Here is a tiny trained network, its code and every weight. The questions are about switching its units off for an input and a class, where a switched-off unit gives its printed mean instead of its output.

import numpy as np


def w(rows, s, z=0):
    codes = np.array(rows[::2]) - 128.0
    scale = np.full(codes.shape[1], s)
    scale[-1] = z or s
    return codes * scale


def f(y):
    return y / 2 * (1 + np.tanh(0.7978845608 * (y + 0.044715 * y**3)))


def log_softmax(a):
    a = a - a.max(-1, keepdims=True)
    return a - np.log(np.exp(a).sum(-1, keepdims=True))


def net(x, mask):
    res = np.array(x, float).reshape(1, 7) / 4 @ E
    y = f(res @ A[0][:, :-1].T + A[0][:, -1])
    res = res + np.where(mask, y, B[0][:, -1]) @ B[0][:, :-1]
    return log_softmax(res[-1] @ U[:, :-1].T + U[:, -1])


A, B = {}, {}
E = w([
[175,168,158,102,59,229,33,162,87],'x0',
[124,165,190,182,57,116,186,104,48],'x1',
[254,195,68,130,75,179,121,38,62],'x2',
[210,98,152,94,175,186,87,109,142],'x3',
[99,203,104,87,28,164,21,192,107],'x4',
[59,152,23,142,135,128,55,187,188],'x5',
[114,113,196,9,42,61,164,150,157],'x6',
],0.0077)
A[0] = w([
[61,155,107,245,213,82,170,150,136,141],'N0',
[93,141,100,243,138,106,155,135,71,98],'N1',
[114,182,80,204,135,119,142,129,34,160],'N2',
[220,40,150,108,149,191,70,116,71,84],'N3',
[114,143,226,97,18,77,149,207,48,132],'N4',
[125,120,191,95,85,92,92,183,80,123],'N5',
[67,178,54,120,101,98,45,228,176,96],'N6',
[97,79,146,108,217,93,224,99,177,122],'N7',
[239,186,90,166,109,124,82,85,70,150],'N8',
[105,156,156,197,141,58,198,188,51,140],'N9',
[82,59,156,67,153,101,208,101,194,145],'N10',
[106,148,94,244,155,131,118,154,5,137],'N11',
[215,152,120,84,136,185,54,84,85,128],'N12',
[107,139,160,122,102,126,181,106,114,126],'N13',
[113,64,103,64,160,92,203,68,217,133],'N14',
[72,123,203,96,67,101,131,128,152,115],'N15',
[181,176,118,80,88,139,132,78,32,134],'N16',
[67,117,200,94,95,111,208,167,164,158],'N17',
[198,193,95,169,67,150,169,79,57,132],'N18',
[149,118,181,133,2,123,166,178,29,152],'N19',
[140,168,239,94,75,89,160,113,129,108],'N20',
[143,99,134,153,107,92,87,117,138,133],'N21',
[152,75,127,82,154,94,111,93,191,148],'N22',
[57,164,47,91,86,132,50,230,169,138],'N23',
[170,56,101,70,162,74,197,72,215,124],'N24',
[93,162,146,158,134,73,156,184,96,113],'N25',
[160,115,109,129,135,132,93,144,82,4],'N26',
[173,56,191,73,214,178,117,100,218,160],'N27',
[44,92,122,202,201,70,191,67,161,167],'N28',
[186,36,167,96,126,206,77,175,178,159],'N29',
[214,238,98,119,82,141,130,31,27,108],'N30',
],0.0091,0.013)
B[0] = w([
[87,52,110,156,211,224,108,97,140,215],'N0',
[132,57,142,132,139,254,93,52,174,162],'N1',
[168,44,165,116,88,221,106,83,165,185],'N2',
[140,223,201,194,163,136,150,134,41,169],'N3',
[57,186,170,19,122,126,196,100,67,192],'N4',
[113,178,218,159,103,130,186,182,75,158],'N5',
[42,110,64,178,54,101,69,212,141,189],'N6',
[187,58,64,117,171,122,195,89,160,233],'N7',
[209,140,153,171,54,118,92,103,176,209],'N8',
[141,76,188,98,119,204,131,62,188,181],'N9',
[97,140,95,132,123,23,176,108,98,223],'N10',
[130,72,188,117,122,224,59,97,174,182],'N11',
[185,234,175,174,126,82,87,144,91,192],'N12',
[128,127,109,115,121,103,182,102,61,151],'N13',
[118,144,49,169,140,44,211,162,84,217],'N14',
[64,155,156,69,144,129,138,128,86,164],'N15',
[178,146,158,91,50,169,99,64,170,191],'N16',
[56,129,127,42,176,125,141,90,181,202],'N17',
[177,104,120,161,44,98,163,82,6,205],'N18',
[127,130,187,37,72,174,122,92,170,194],'N19',
[81,191,141,63,155,96,194,118,36,168],'N20',
[144,80,99,90,139,150,127,159,68,130],'N21',
[123,130,70,141,176,89,153,196,115,180],'N22',
[33,170,110,157,79,63,54,204,153,206],'N23',
[161,126,73,168,160,39,190,143,98,215],'N24',
[99,139,125,131,165,138,118,121,68,149],'N25',
[99,109,122,206,131,74,189,157,83,125],'N26',
[125,202,193,183,218,68,126,173,139,219],'N27',
[90,61,91,201,174,164,171,62,161,254],'N28',
[111,224,176,166,180,117,102,165,113,185],'N29',
[228,44,111,115,29,129,109,87,156,218],'N30',
],0.0093,0.017)
U = w([
[34,109,56,124,59,111,43,221,137,179],'0',
[123,55,44,140,179,38,219,100,145,119],'1',
[228,114,116,99,1,124,92,84,91,149],'2',
[56,128,178,19,78,121,193,119,88,153],'3',
[72,41,106,168,160,212,140,84,128,167],'4',
[186,178,174,130,197,131,83,185,94,3],'5',
],0.0085,0.0059)

Each question gives the input, the list of numbers given to net, and the class t.
The units are the neurons (one row each of A and B). Each row of codes is followed by its name. A weight is (code - 128) times the scale printed after its matrix; where a second scale follows, it is the last column's (A, B and U).
mask holds one flag per neuron, in row order. A switched-off neuron (its flag False) gives its mean, the last column of its row in B, instead of its output. The means were averaged over made-up inputs and are rounded, as every weight is.
A unit's drop is (log p(t) with every unit on - log p(t) with that unit switched off) / (log p(t) with every unit on - log p(t) with every unit switched off).
The circuit of an input: a set's keep is (log p(t) with only the set's units on - log p(t) with every unit switched off) / (log p(t) with every unit on - log p(t) with every unit switched off). Starting from the 12 units with the biggest drops (on a tie, the unit counted first), units are removed one at a time, each time the one whose removal leaves the highest keep (on an exact tie, the one counted first), for as long as the keep stays at least 0.8.
circuit, biggest first: the units of the circuit, biggest drop first
k most important neurons: the k neurons with the biggest drops, biggest first
drop of u: that unit's drop, to one decimal
input [3,4,-1,3,5,6,6], class 0: circuit, biggest first : (N23)
input [1,-7,8,7,-1,-3,7], class 5: 2 most important neurons : (N27, N29)
input [-4,7,0,-4,-6,6,3], class 4: circuit, biggest first : (N0, N9)
input [3,2,-2,-3,3,5,-8], class 0: 2 most important neurons : (N23, N6)
input [-8,-8,-6,-4,4,6,-2], class 0: 2 most important neurons : (N6, N23)
input [2,-7,2,-4,-1,-5,4], class 3: 3 most important neurons : (N28, N7, N0)
input [2,3,-7,-6,-8,-7,-3], class 4: 3 most important neurons : (N9, N0, N1)
input [6,1,2,-4,6,5,-6], class 0: 3 most important neurons : (N23, N6, N7)
input [7,-1,-7,0,-6,0,-4], class 4: 3 most important neurons : (N24, N14, N12)
input [-3,7,1,3,-2,-7,1], class 3: 2 most important neurons : (N20, N4)
input [0,1,-1,-6,4,3,-8], class 4: drop of N1 : 0.4
input [-4,-5,-4,3,4,0,-3], class 0: drop of N23 : 0.1
input [8,-1,2,7,-7,-6,-6], class 5: drop of N27 : 0.5
input [5,0,-1,-1,6,-1,3], class 3: circuit, biggest first : (N4)
input [-8,-2,-3,-5,6,5,-3], class 0: drop of N6 : 0.8
